Below are the code and all the weights of a small trained network. Each question names an input and a target symbol and asks about switching units off, where a switched-off unit gives its printed mean instead of its output.

import numpy as np


def w(rows, s, z=0):
    codes = np.array(rows[::2]) - 128.0
    scale = np.full(codes.shape[1], s)
    scale[-1] = z or s
    return codes * scale


def norm(h):
    return h / np.sqrt((h * h).mean(-1, keepdims=True) + 1e-5)


def f(y):
    return y / 2 * (1 + np.tanh(0.7978845608 * (y + 0.044715 * y**3)))


def softmax(a):
    e = np.exp(a - a.max(-1, keepdims=True))
    return e / e.sum(-1, keepdims=True)


def log_softmax(a):
    a = a - a.max(-1, keepdims=True)
    return a - np.log(np.exp(a).sum(-1, keepdims=True))


def net(x, mask):
    ids = ['ΔΛΦαεημπψ'.index(c) for c in x.split()]
    T = len(ids)
    res = E[ids] + P[:T]
    r = norm(res)
    for j in range(2):
        rows = slice(3 * j, 3 * j + 3)
        q, k, v = (r @ M[0][rows].T for M in (Q, K, V))
        z = softmax(np.where(np.tri(T) > 0, q @ k.T / 3**0.5, -1e9)) @ v
        o = O[0][rows]
        res = res + np.where(mask[j], z, o[:, -1]) @ o[:, :-1]
    y = f(norm(res) @ A[0][:, :-1].T + A[0][:, -1])
    res = res + np.where(mask[2:14], y, B[0][:, -1]) @ B[0][:, :-1]
    return log_softmax(norm(res)[-1] @ U[:, :-1].T + U[:, -1])


Q, K, V, O, A, B = {}, {}, {}, {}, {}, {}
E = w([
[147,66,102],'Δ',
[115,57,124],'Λ',
[112,109,202],'Φ',
[120,156,72],'α',
[35,105,160],'ε',
[129,99,3],'η',
[59,196,143],'μ',
[35,105,157],'π',
[99,53,117],'ψ',
],0.019)
P = w([
[226,113,254],'0',
[150,126,137],'1',
[148,123,143],'2',
[148,125,144],'3',
[155,126,150],'4',
[152,127,153],'5',
[149,125,157],'6',
],0.0094)
Q[0] = w([
[194,189,24],'h1',
[161,188,248],'h1',
[71,255,142],'h1',
[88,95,216],'h2',
[192,72,175],'h2',
[106,223,158],'h2',
],0.025)
K[0] = w([
[168,150,3],'h1',
[180,159,170],'h1',
[71,235,165],'h1',
[214,150,226],'h2',
[108,57,142],'h2',
[88,197,126],'h2',
],0.025)
V[0] = w([
[181,131,174],'h1',
[100,254,148],'h1',
[116,78,99],'h1',
[89,179,85],'h2',
[4,46,155],'h2',
[105,100,101],'h2',
],0.018)
O[0] = w([
[191,134,190,2],'h1',
[27,142,250,21],'h1',
[145,122,51,221],'h1',
[81,204,96,8],'h2',
[10,15,218,160],'h2',
[44,83,112,109],'h2',
],0.013,0.00092)
A[0] = w([
[132,155,185,39],'n1',
[174,203,93,171],'n2',
[149,132,55,5],'n3',
[81,251,122,107],'n4',
[22,130,169,59],'n5',
[138,164,196,58],'n6',
[41,139,26,72],'n7',
[143,103,141,83],'n8',
[134,97,118,80],'n9',
[106,111,114,76],'n10',
[109,49,99,227],'n11',
[27,132,148,79],'n12',
],0.022,0.0027)
B[0] = w([
[64,127,134,158],'n1',
[106,186,198,216],'n2',
[57,86,140,189],'n3',
[179,108,255,253],'n4',
[116,167,55,214],'n5',
[51,131,136,169],'n6',
[172,241,90,205],'n7',
[139,130,86,140],'n8',
[151,112,117,143],'n9',
[144,131,143,131],'n10',
[191,74,93,214],'n11',
[76,126,61,197],'n12',
],0.037,0.011)
U = w([
[221,75,105,184],'Δ',
[151,91,95,158],'Λ',
[87,13,218,55],'Φ',
[171,162,194,254],'α',
[82,99,95,44],'ε',
[145,212,37,73],'η',
[1,164,118,70],'μ',
[96,108,110,49],'π',
[112,122,105,34],'ψ',
],0.014,0.0042)

Each question gives the input, a string of symbols that net reads in full, and the target symbol t.
The units are the heads (3 rows each of Q, K, V and O) and the neurons (one row each of A and B). Each row of codes is followed by its name. A weight is (code - 128) times the scale printed after its matrix; where a second scale follows, it is the last column's (O, A, B and U).
mask holds one flag per unit, heads first, then neurons. A switched-off unit (its flag False) gives its mean, the last column of its rows in O or B, instead of its output. The means were averaged over made-up inputs and are rounded, as every weight is.
A unit's drop is (log p(t) with every unit on - log p(t) with that unit switched off) / (log p(t) with every unit on - log p(t) with every unit switched off).
most important unit: the unit with the biggest drop
k most important neurons: the k neurons with the biggest drops, biggest first
which heads matter: for each layer, one digit per head in row order, 1 if its drop is at least 0.15 and else 0, layers parted by /
drop of u: that unit's drop, to one decimal
input Φ Λ μ π, target Φ: most important unit	h2
input Δ α ε ψ ψ ε, target Δ: which heads matter	01
input Φ μ α Δ, target Δ: which heads matter	00
input α α π Λ, target Δ: which heads matter	10
input Φ ψ Δ Φ α ε, target Φ: 2 most important neurons	(n5; n12)
input Δ μ π μ, target μ: 2 most important neurons	(n5; n12)
input η ε Λ α ε η π, target η: drop of n5	0.2
input Δ α π, target Δ: drop of h2	0.6
input Λ Δ α α Λ, target Δ: which heads matter	00
input Λ η π α μ, target μ: drop of n5	0.2
input ε η Φ μ Λ Δ ψ, target Δ: drop of h2	0.1
input Φ μ α ε ψ ψ ε, target Φ: which heads matter	11
